[[7825 3728 3874 4855 8478 3928]
 [3745 8053 4911 4004 3154 8891]
 [8264 2384 5309 5840 8663 3909]
 [5133 7262 9179 8932 5223 3194]
 [7047 4142 3370 3010 5892 7692]
 [5466 5404 6643 6678 6933 3966]
 [7057 4868 2826 3097 6160 7418]
 [7282 4825 6276 7243 6853 4003]
 [8278 2901 4606 5565 9243 3680]
 [7007 3861 6366 6910 7772 4249]
 [3178 8200 8355 7819 3216 5063]
 [4361 7736 8302 7912 3941 4106]] ==> 8891

[[ -4   2  28   4 -36  28]
 [ 25  -3  -3  -3   1 -12]
 [  3 -14   1  -6  18   2]
 [-14  23   6 -13  16 -21]
 [ -1 -12   2   7 -28  20]
 [ 35  -4   2 -14 -25  43]
 [-17 -40   3 -11   9 -11]
 [ 20  -9  -1  11  13   8]
 [-14 -40  21 -13 -13  -1]
 [  7 -27   7  16 -14  -6]] ==> -12

[[7960 4655 5472 5533 4516 5854 5194 6542 5802 6410 5020 7465 5856 5622
  3917]
 [4212 6634 5444 5959 6170 5111 5630 4340 5679 5290 5492 4132 6073 4494
  6154]
 [4256 4099 6047 2368 5345 5264 2230 7520 5299 5966 6950 3758 6392 6016
  4770]
 [4933 4677 5579 6152 4227 5113 5887 4602 5876 6050 4354 3442 6179 6166
  5526]
 [4942 4757 5896 5507 4370 4600 5205 8222 7263 5610 3866 5972 4536 5086
  4762]
 [4101 5648 4314 3453 5537 6889 4540 5651 2703 8198 8142 4487 7362 7525
  5257]
 [4962 4449 5973 3698 4682 6994 6228 5397 6790 5437 4688 5733 4445 5154
  7514]
 [4501 4057 4062 8762 6998 4904 6988 4229 5795 5775 4774 4855 7290 7232
  5533]] ==> 6154

[[552 629 594 663 608 443 469 676 489 476 656]
 [609 344 599 424 564 812 795 440 809 611 296]
 [641 298 636 463 600 831 831 484 862 559 274]
 [690 508 771 938 805 402 527 978 637 176 680]
 [425 827 457 541 473 338 304 531 256 657 771]
 [424 680 413 317 392 582 494 302 418 822 538]
 [566 590 605 652 614 482 509 666 533 474 617]
 [463 681 472 446 466 513 466 440 421 699 599]
 [577 390 563 386 527 793 759 396 755 662 318]
 [480 805 535 690 565 279 294 691 287 508 821]] ==> 296

[[7343 3154 6726 3971 1922 2940 2401 6999 2504 6744 3538 5859 7124 2164
  7576 7524]
 [6537 3036 7005 1668 2691 2211 1696 6782 2011 6096 2181 4425 6058 1657
  7160 6812]
 [1705 5626 2358 5872 5028 5277 5590 2344 5429 1765 5851 2245 2376 5677
  2573 2308]
 [6252 6995 5278 7190 6738 7025 7071 4694 6526 3471 7184 3343 3899 5783
  5523 5011]
 [5403 2756 7087 2734 3625 2417 3475 6077 3275 6190 3077 7419 6392 3489
  5480 6538]
 [2902 6396 1566 5953 6946 6614 7339 2699 6972 3564 6911 4554 2575 7023
  1545 2397]
 [3916 6644 3014 6026 5031 4363 4929 4589 5732 4573 4424 1371 3464 5390
  2843 2692]
 [3984 7677 3495 6408 6000 6322 6678 3232 6119 4164 6477 2613 3696 5706
  3497 3654]
 [6818 3890 6975 3523 2775 3553 3278 7173 3400 7061 3193 6325 7025 2342
  6771 7186]
 [7117 3664 7342 3175 2128 2479 2360 6091 2675 5908 2312 3402 5504 2109
  7442 7090]
 [2808 6691 2291 7789 6915 7710 6380 2881 7138 2589 7469 4145 2632 6605
  3059 2908]
 [7132 6906 6177 6361 4002 5453 6308 4955 6024 3944 6446 3177 4443 4176
  5809 5406]] ==> 6812
---
[[76 79 42 47 14]
 [73 36 32  7 37]] 42

[[ 294   26 -203   41 -509 -262  332]
 [  47 -510  191  651   58  186  -67]] -203

[[8 6 8 6 1]
 [2 5 5 7 4]] 8

[[6 1 6 7 4 5]
 [4 3 7 7 5 5]] 6

[[ 20  16  -7  11 -11  -3  10]
 [-30  38  25   7  32  -3  -1]] -7

[[-310   44 -946 -436]
 [ 765  442  937  717]] -946
---
Q: [-1.2, -67.0, 18.0, 73.2, 2.2, 16.6, -17.5]
A: -17.5
Q: [-33.6, -12.9, 32.0, 14.8, 54.3, 33.4]
A: 33.4
Q: [57.6, 27.1, 67.3, 49.9, -46.0]
A: -46.0
Q: [0.8, -31.6, -3.8, -74.1, -38.2]
A: -38.2
Q: [-15.5, 3.5, -14.8, -64.7, -7.8]
A: -7.8
Q: [-25.6, 3.0, -63.1, 29.6, -0.4, -32.5]
A: -32.5
Q: [-20.2, 20.3, 65.5, 64.4, -33.3]
A: -33.3
Q: [50.0, -71.3, -8.9, 0.7, 41.4, -58.7]
A: -58.7
Q: [-0.5, 56.9, -21.5, -5.8, -44.9]
A: -44.9
---
[[-12.5 -37.5  30.3   2.1  10.9]
 [ 31.0   0.7  45.5  -2.0 -76.4]] ⇒ -2.0

[[-40.7 -54.2   6.1 -11.7 -50.1  11.4 -50.1]
 [ 56.7 -31.5 -40.6   2.9 -45.9 -33.1   6.1]
 [ 21.1  56.2 -20.5 -57.7 -34.2 -36.4  29.2]] ⇒ -33.1

[[-43.8 -25.0  19.9   3.8 -46.2  -9.2]
 [-31.5 -21.8   3.3 -10.2 -34.0 -22.4]
 [-59.3 -31.4  34.8  14.7 -62.2  -0.6]] ⇒ -34.0

[[ 73.5 -13.3  28.5  29.3 -15.4  11.2]
 [ 68.5  32.0  15.7  21.5 -48.4 -23.1]
 [ -8.6  49.3  19.6  35.1  20.1  10.4]] ⇒ -48.4

[[ 47.8  32.6 -49.5 -19.7  10.9 -43.6]
 [-69.3  58.6  28.7  21.8 -70.5 -74.4]] ⇒ -70.5

[[ 49.4  56.9  46.4  18.3  24.9 -17.5]
 [-34.1  -0.7  -8.4  58.2  62.3  61.9]
 [-66.6  43.3 -63.9  -3.7 -56.4  55.9]] ⇒ 62.3

[[ 19.8  34.7 -22.5   3.0]
 [ 55.2  30.3  -2.7  46.5]
 [-45.8  42.0  -7.9  63.7]] ⇒ -2.7

[[-14.5   9.3  61.7 -29.6]
 [ 44.2  48.9  -9.4 -37.3]
 [ -0.4  -8.3 -47.5  43.3]] ⇒ -9.4

[[-28.2  59.7 -56.1 -15.7 -27.7  54.3]
 [-48.6  -0.9  16.6  56.1  58.7 -31.1]
 [-42.4  34.0 -29.2  32.9  24.4  33.0]] ⇒ 58.7
